Below are the code and all the weights of a small trained network. Each question names an input and a target symbol and asks about switching units off, where a switched-off unit gives its printed mean instead of its output.

import numpy as np


def w(rows, s, z=0):
    codes = np.array(rows[::2]) - 128.0
    scale = np.full(codes.shape[1], s)
    scale[-1] = z or s
    return codes * scale


def f(y):
    return y / 2 * (1 + np.tanh(0.7978845608 * (y + 0.044715 * y**3)))


def softmax(a):
    e = np.exp(a - a.max(-1, keepdims=True))
    return e / e.sum(-1, keepdims=True)


def log_softmax(a):
    a = a - a.max(-1, keepdims=True)
    return a - np.log(np.exp(a).sum(-1, keepdims=True))


def net(x, mask):
    ids = ['ΞΣΨαβγδεζθπτφω'.index(c) for c in x.split()]
    T = len(ids)
    res = E[ids] + P[:T]
    q, k, v = (res @ M[0].T for M in (Q, K, V))
    z = softmax(np.where(np.tri(T) > 0, q @ k.T / 3**0.5, -1e9)) @ v
    res = res + np.where(mask[0], z, O[0][:, -1]) @ O[0][:, :-1]
    y = f(res @ A[0][:, :-1].T + A[0][:, -1])
    res = res + np.where(mask[1:9], y, B[0][:, -1]) @ B[0][:, :-1]
    return log_softmax(res[-1] @ U[:, :-1].T + U[:, -1])


Q, K, V, O, A, B = {}, {}, {}, {}, {}, {}
E = w([
[181,131,169,74],'Ξ',
[132,211,112,97],'Σ',
[9,241,33,144],'Ψ',
[58,167,97,37],'α',
[75,32,128,192],'β',
[24,226,57,71],'γ',
[120,31,163,171],'δ',
[127,6,145,98],'ε',
[146,150,131,78],'ζ',
[103,72,115,117],'θ',
[92,180,92,174],'π',
[172,175,142,140],'τ',
[91,115,147,24],'φ',
[21,3,101,212],'ω',
],0.0054)
P = w([
[91,185,243,113],'0',
[14,136,65,176],'1',
[139,78,84,61],'2',
[201,185,86,166],'3',
[1,139,73,182],'4',
[151,86,44,83],'5',
],0.009)
Q[0] = w([
[87,166,177,190],'h0',
[23,53,184,145],'h0',
[250,91,76,207],'h0',
],0.017)
K[0] = w([
[126,174,215,184],'h0',
[36,69,238,126],'h0',
[220,41,5,241],'h0',
],0.014)
V[0] = w([
[179,67,182,229],'h0',
[7,88,85,169],'h0',
[200,46,163,6],'h0',
],0.02)
O[0] = w([
[157,58,252,168,3],'h0',
[124,8,58,80,22],'h0',
[251,187,88,240,88],'h0',
],0.016,0.0037)
A[0] = w([
[243,122,210,75,69],'n0',
[178,104,237,115,126],'n1',
[70,169,198,121,159],'n2',
[80,143,250,115,123],'n3',
[170,88,79,167,178],'n4',
[133,148,199,220,156],'n5',
[225,154,136,50,253],'n6',
[207,194,194,2,129],'n7',
],0.014,0.0053)
B[0] = w([
[6,246,130,96,151],'n0',
[58,157,252,116,168],'n1',
[16,133,174,245,248],'n2',
[245,59,77,175,244],'n3',
[83,146,68,160,178],'n4',
[220,133,153,46,224],'n5',
[81,11,155,80,184],'n6',
[186,185,35,14,187],'n7',
],0.018,0.017)
U = w([
[135,211,100,91,104],'Ξ',
[160,247,43,197,45],'Σ',
[31,111,178,115,69],'Ψ',
[107,92,45,70,178],'α',
[60,68,206,174,54],'β',
[57,213,122,135,132],'γ',
[47,199,208,183,33],'δ',
[79,203,170,140,174],'ε',
[248,90,60,94,155],'ζ',
[158,58,173,119,255],'θ',
[186,123,118,253,60],'π',
[231,186,152,186,87],'τ',
[175,38,78,33,171],'φ',
[186,35,199,110,155],'ω',
],0.0053,0.006)

Each question gives the input, a string of symbols that net reads in full, and the target symbol t.
The units are the heads (3 rows each of Q, K, V and O) and the neurons (one row each of A and B). Each row of codes is followed by its name. A weight is (code - 128) times the scale printed after its matrix; where a second scale follows, it is the last column's (O, A, B and U).
mask holds one flag per unit, heads first, then neurons. A switched-off unit (its flag False) gives its mean, the last column of its rows in O or B, instead of its output. The means were averaged over made-up inputs and are rounded, as every weight is.
A unit's drop is (log p(t) with every unit on - log p(t) with that unit switched off) / (log p(t) with every unit on - log p(t) with every unit switched off).
The circuit of an input: a set's keep is (log p(t) with only the set's units on - log p(t) with every unit switched off) / (log p(t) with every unit on - log p(t) with every unit switched off). Starting from all 9 units, units are removed one at a time, each time the one whose removal leaves the highest keep (on an exact tie, the one counted first), for as long as the keep stays at least 0.8.
circuit, biggest first: the units of the circuit, biggest drop first
top k neurons: the k neurons with the biggest drops, biggest first
input γ τ β Ξ ε π, target α: top 2 neurons	n2, n3
input Ξ τ τ θ π, target τ: circuit, biggest first	h0, n5
input φ Ψ β τ ζ, target Σ: circuit, biggest first	h0
input τ ζ δ β Ξ φ, target α: top 4 neurons	n4, n6, n3, n2
input Ξ γ τ Ξ Ξ, target τ: circuit, biggest first	h0, n5
input γ π γ γ, target γ: circuit, biggest first	n3, h0
input τ ω Ψ φ δ, target π: circuit, biggest first	h0, n3, n6, n2
input θ δ Ξ γ τ α, target α: top 3 neurons	n6, n2, n3
input β Σ δ γ, target γ: circuit, biggest first	h0, n3, n6
input τ Ψ φ τ Ξ, target π: circuit, biggest first	h0, n3, n2, n1
input ω θ π, target α: circuit, biggest first	h0, n3, n5, n2
input θ Ξ ε, target α: top 4 neurons	n6, n4, n2, n3
input π τ Ξ β γ, target β: circuit, biggest first	h0, n2, n7
input φ β φ π φ, target Σ: top 2 neurons	n2, n6
input β τ Ξ Σ, target Σ: circuit, biggest first	h0, n2, n7, n3
input φ γ Ξ, target α: circuit, biggest first	h0, n4, n6
input Ξ φ τ δ, target δ: top 2 neurons	n0, n1
input δ τ ζ β Ξ Σ, target α: top 4 neurons	n2, n3, n5, n6
input τ α γ, target α: top 2 neurons	n3, n5
input Ξ δ β γ γ ζ, target α: top 2 neurons	n2, n3
input β φ γ τ β τ, target φ: top 4 neurons	n2, n6, n3, n0
input α β ε, target α: circuit, biggest first	n4, h0, n6
input ω Ξ φ Ψ ε, target φ: top 2 neurons	n2, n1
input τ γ δ, target α: top 2 neurons	n4, n3
